Rows with their classes:
[-1.23 -4.70  2.23  1.29 -0.38  1.78  1.18 -1.65  0.65 -0.41 -0.47  0.32
  1.41  1.66  0.84 -0.58 -0.84  0.51  0.33 -1.27  0.17 -1.92  0.40 -0.74
 -0.02 -1.57 -0.34  0.99 -0.04 -0.56 -1.57 -0.61 -0.15 -0.40 -2.00 -0.71
  0.33  1.47  0.88  0.05 -0.77  1.74 -0.66  2.04  1.61 -0.87]
N
[-0.69 -0.77  6.86 -0.43  1.56  3.26  3.23 -0.62 -1.74  2.23  2.08  1.34
  2.22  1.77  2.68 -1.05  2.00  0.89 -0.01  0.25  0.27 -1.89  0.58 -0.70
  0.65 -2.28  2.06 -0.25 -0.35 -3.08 -3.30  2.24  1.18  0.31 -3.72 -0.28
  1.53  7.74 -3.94  1.05 -0.73  4.64 -0.75  2.42  0.73  0.26]
B
[ 2.26 -0.38  1.37  2.83  0.21  2.33  3.32 -3.23 -0.74  0.10 -0.52 -0.13
 -0.16  2.18 -0.55 -0.30 -0.17  0.12  2.33 -0.64 -0.77 -1.43 -1.21 -1.13
  2.59 -0.55  0.66  2.05  0.87  0.60 -2.29 -1.09  2.09  0.81 -1.49 -1.13
  0.72  2.52  2.88 -0.39  0.87  3.03  0.95  5.20  0.96 -0.42]
A
[-2.02 -0.97  2.43  0.24  0.12  1.57  2.82 -2.05 -0.16 -0.37 -1.57  0.41
  0.64  2.11  0.07 -0.50 -0.04  1.00  1.01 -1.03  0.23 -0.91  0.29 -1.44
 -0.55 -0.84  0.17  1.67  1.24  1.05 -1.93 -0.55  0.22  0.08 -0.90 -0.72
  1.10  1.34  1.06 -0.20  1.47  1.76  0.25  3.15  1.54 -1.56]
A
[-1.67  0.28  2.37 -1.83 -0.61 -0.23  0.32 -0.62  3.29 -1.74 -2.21 -0.52
  0.81  0.17  2.16 -0.66  0.27  3.48  0.38 -2.99  0.46  0.06  1.44 -0.02
  0.87 -3.14 -0.31  2.16  0.45 -1.19 -0.89 -2.57 -6.20 -1.68 -1.04  0.67
  0.93 -3.30 -0.55 -2.45  0.88 -2.55 -1.70  2.12  1.59  0.19]
Z
[-2.07 -0.94  1.51 -0.12 -0.50  1.56  1.16 -2.23  1.35 -0.30 -0.19 -0.60
  2.15  2.95 -0.04  1.23  0.02  1.11 -0.56 -1.56  0.11 -0.71  1.07 -0.75
  0.40 -1.31 -0.14  0.58  0.20 -1.65 -1.35 -0.85 -1.80 -1.22 -1.65 -0.61
 -0.15  0.36  1.24  0.03  0.87  1.36 -1.57  1.71  1.21 -0.61]
L
[-3.66  0.86  0.56 -1.23 -0.58  1.30  0.62 -1.01  2.15 -1.83 -1.68 -0.12
  2.01  1.20  1.03 -0.27 -0.15  2.25 -0.66 -3.03  0.50 -0.40  1.41 -0.16
  0.41 -2.60 -1.31  0.71 -0.31 -2.18 -0.17 -0.96 -2.91 -2.15 -1.19  0.02
  0.43 -0.72  0.23 -0.29  1.89 -1.49 -2.18  1.51  0.87 -0.71]
B
[-6.18 -0.08  2.46 -1.10 -0.76  0.82  0.46 -0.47  1.39 -0.70 -1.31 -0.23
  3.54  0.89  0.59 -0.40 -0.01 -0.16 -1.98 -1.62  1.26 -1.56  1.95 -0.79
 -0.06 -2.32 -0.94 -3.92  1.75 -3.71 -0.03  0.60  0.39 -2.13 -2.77 -0.20
 -1.19  1.98 -0.11  1.13  1.86  1.12 -0.98 -2.16  3.79 -1.96]
U
[-5.43  0.93  1.82 -0.71 -0.78  0.47 -0.52  0.97  2.38 -0.13 -0.34 -0.89
  3.59  2.01  0.63  0.76 -0.72  1.13 -3.46 -1.95  1.37 -2.19  1.95  0.49
 -0.90 -3.00 -1.41 -2.00 -0.72 -5.41  1.49 -0.76 -3.09 -3.03 -2.21 -0.61
 -0.84 -1.73 -1.24  2.34  2.52 -1.15 -3.80  0.93  0.37 -2.28]
Y
[-3.09  0.84  1.46 -1.62  1.00 -0.24 -0.36 -0.53  2.23 -2.52 -2.36  1.09
  1.27  1.17  0.85 -0.33  0.23  1.78 -0.38 -2.35  0.41 -0.05  2.12 -0.63
  0.11 -2.62 -1.24  0.91  1.43 -1.06  0.17 -1.71 -3.61 -1.80 -1.35  0.23
  0.75 -1.68 -0.65 -0.13  2.65 -1.75 -1.90  0.37  1.04 -0.56]
Z
[-5.18  0.34  2.44 -1.29 -1.52  0.11 -0.39  1.27  1.17 -2.10 -1.91  0.06
  1.62  0.49  0.85 -0.61  0.28  0.33 -0.93 -2.14  1.08 -0.17  2.16 -1.59
 -0.18 -3.50 -0.63  0.94  2.26 -0.75  0.75 -0.28 -1.69 -2.48 -1.58  0.19
 -0.85  0.03 -0.71 -1.31  2.13  0.83 -1.64 -2.60  3.70 -1.02]
A
